[[ 0.33  2.50  2.11  0.37 -1.85 -0.33  8.25]
 [-1.54 -2.78  2.78  1.31 -6.34 -2.32 -3.44]
 [ 1.99  3.19 -3.61  5.14 -6.41  2.39  4.21]
 [-6.95  2.81  2.89 -4.89 -0.59 -5.10  5.94]]
:
[[-6.95  1.99 -1.54  0.33]
 [ 2.81  3.19 -2.78  2.50]
 [ 2.89 -3.61  2.78  2.11]
 [-4.89  5.14  1.31  0.37]
 [-0.59 -6.41 -6.34 -1.85]
 [-5.10  2.39 -2.32 -0.33]
 [ 5.94  4.21 -3.44  8.25]]

[[ 2.73  1.98  0.08 -0.81  4.76  0.24 -0.52  1.82 -1.40  7.40 -0.77 -1.94
  -2.07 -1.50  1.45]
 [ 3.42  0.09 -0.32 -1.41  3.44 -1.76 -0.50 -3.62  4.72 -3.99 -0.36 -2.81
  -2.38 -0.87 -3.66]
 [-3.79  3.51  3.27 -0.40 -4.35  2.05  4.22  1.61  0.55 -4.06  0.11 -0.79
   1.66 -1.54  2.13]
 [ 1.76 -1.39 -2.23  5.82  1.28 -0.59 -1.64  0.11 -5.04  2.61  1.43 -0.90
  -4.23  2.48  0.99]
 [-0.02 -4.41 -1.15  0.48  2.35 -1.13 -3.57 -3.43  3.37 -3.54 -3.87  3.55
   1.52  1.30 -0.63]]
:
[[-0.02  1.76 -3.79  3.42  2.73]
 [-4.41 -1.39  3.51  0.09  1.98]
 [-1.15 -2.23  3.27 -0.32  0.08]
 [ 0.48  5.82 -0.40 -1.41 -0.81]
 [ 2.35  1.28 -4.35  3.44  4.76]
 [-1.13 -0.59  2.05 -1.76  0.24]
 [-3.57 -1.64  4.22 -0.50 -0.52]
 [-3.43  0.11  1.61 -3.62  1.82]
 [ 3.37 -5.04  0.55  4.72 -1.40]
 [-3.54  2.61 -4.06 -3.99  7.40]
 [-3.87  1.43  0.11 -0.36 -0.77]
 [ 3.55 -0.90 -0.79 -2.81 -1.94]
 [ 1.52 -4.23  1.66 -2.38 -2.07]
 [ 1.30  2.48 -1.54 -0.87 -1.50]
 [-0.63  0.99  2.13 -3.66  1.45]]

[[ 5.47 -0.07  2.59  2.91  2.02  4.73  5.01]
 [ 4.04  0.68  0.84  0.94  0.83  1.66  2.10]
 [ 4.80  2.31  2.56  2.48  0.40  6.39  1.04]
 [ 6.60  2.47  3.13  1.58  3.44  5.36  8.16]
 [ 4.24  1.82  0.96  1.20  0.35  2.03  0.96]
 [ 5.06  2.01  1.62  3.75  0.16  4.33  0.54]
 [ 3.38 -0.72  1.36  0.00  2.09  0.63  4.83]
 [ 3.26  0.30  1.28  1.82  0.12  2.54  0.49]
 [ 6.10  3.24  3.02  2.27  3.14  4.80  7.27]]
:
[[ 6.10  3.26  3.38  5.06  4.24  6.60  4.80  4.04  5.47]
 [ 3.24  0.30 -0.72  2.01  1.82  2.47  2.31  0.68 -0.07]
 [ 3.02  1.28  1.36  1.62  0.96  3.13  2.56  0.84  2.59]
 [ 2.27  1.82  0.00  3.75  1.20  1.58  2.48  0.94  2.91]
 [ 3.14  0.12  2.09  0.16  0.35  3.44  0.40  0.83  2.02]
 [ 4.80  2.54  0.63  4.33  2.03  5.36  6.39  1.66  4.73]
 [ 7.27  0.49  4.83  0.54  0.96  8.16  1.04  2.10  5.01]]

[[-2.29  0.40 -0.80]
 [-0.48 -0.66 -7.08]
 [-0.85 -1.31  4.82]
 [ 0.46 -1.31  3.89]
 [-0.87 -1.67  3.95]
 [ 0.68  2.96  2.11]
 [ 1.71 -0.01 -3.43]
 [ 1.78  2.62 -0.41]
 [-0.10 -1.37 -3.03]]
:
[[-0.10  1.78  1.71  0.68 -0.87  0.46 -0.85 -0.48 -2.29]
 [-1.37  2.62 -0.01  2.96 -1.67 -1.31 -1.31 -0.66  0.40]
 [-3.03 -0.41 -3.43  2.11  3.95  3.89  4.82 -7.08 -0.80]]

[[ 8.33 -0.19]
 [-1.42  7.78]
 [-4.83 -6.56]
 [-2.21 -7.15]
 [ 5.92  4.32]]
:
[[ 5.92 -2.21 -4.83 -1.42  8.33]
 [ 4.32 -7.15 -6.56  7.78 -0.19]]

[[-0.20  2.39 -5.81  1.79 -2.27 -2.57  1.23  0.24]
 [-0.77  0.39  3.40 -1.84  7.61  1.35  0.15 -0.02]
 [-0.38  0.79 -6.09  0.55 -2.08 -1.90 -0.13 -0.40]
 [-2.50 -0.32 -5.81  0.68 -2.51 -0.01  0.20  0.01]
 [ 0.15 -1.30  2.71 -2.25  7.66  1.20 -0.48  0.36]]
:
[[ 0.15 -2.50 -0.38 -0.77 -0.20]
 [-1.30 -0.32  0.79  0.39  2.39]
 [ 2.71 -5.81 -6.09  3.40 -5.81]
 [-2.25  0.68  0.55 -1.84  1.79]
 [ 7.66 -2.51 -2.08  7.61 -2.27]
 [ 1.20 -0.01 -1.90  1.35 -2.57]
 [-0.48  0.20 -0.13  0.15  1.23]
 [ 0.36  0.01 -0.40 -0.02  0.24]]

[[ 0.47 -0.79  1.23]
 [-4.19  2.35  2.93]
 [-1.37  1.27 -0.66]
 [-2.55  0.88  0.69]
 [-1.95  0.96  3.84]
 [ 4.10 -1.04 -1.20]
 [ 4.45  0.12 -1.18]
 [-0.28  3.96  6.21]
 [ 4.22  2.83 -0.07]
 [ 4.40  2.68  0.23]
 [ 3.21  2.11  2.12]
 [ 2.54  1.21 -2.72]]
:
[[ 2.54  3.21  4.40  4.22 -0.28  4.45  4.10 -1.95 -2.55 -1.37 -4.19  0.47]
 [ 1.21  2.11  2.68  2.83  3.96  0.12 -1.04  0.96  0.88  1.27  2.35 -0.79]
 [-2.72  2.12  0.23 -0.07  6.21 -1.18 -1.20  3.84  0.69 -0.66  2.93  1.23]]

[[ 0.00  7.08 -3.02 -1.65  0.94  0.40  2.20 -1.70 -1.74 -1.33]
 [ 0.43 -0.55 -1.06  3.32 -2.67 -0.06 -1.24  0.47 -1.99  1.69]
 [-0.54  6.41 -2.90 -1.62  0.38  0.38  1.16 -1.07 -1.84 -0.80]
 [ 0.35 -0.39  0.07  0.53 -0.60  0.20 -0.29  0.27 -1.60  0.69]]
:
[[ 0.35 -0.54  0.43  0.00]
 [-0.39  6.41 -0.55  7.08]
 [ 0.07 -2.90 -1.06 -3.02]
 [ 0.53 -1.62  3.32 -1.65]
 [-0.60  0.38 -2.67  0.94]
 [ 0.20  0.38 -0.06  0.40]
 [-0.29  1.16 -1.24  2.20]
 [ 0.27 -1.07  0.47 -1.70]
 [-1.60 -1.84 -1.99 -1.74]
 [ 0.69 -0.80  1.69 -1.33]]
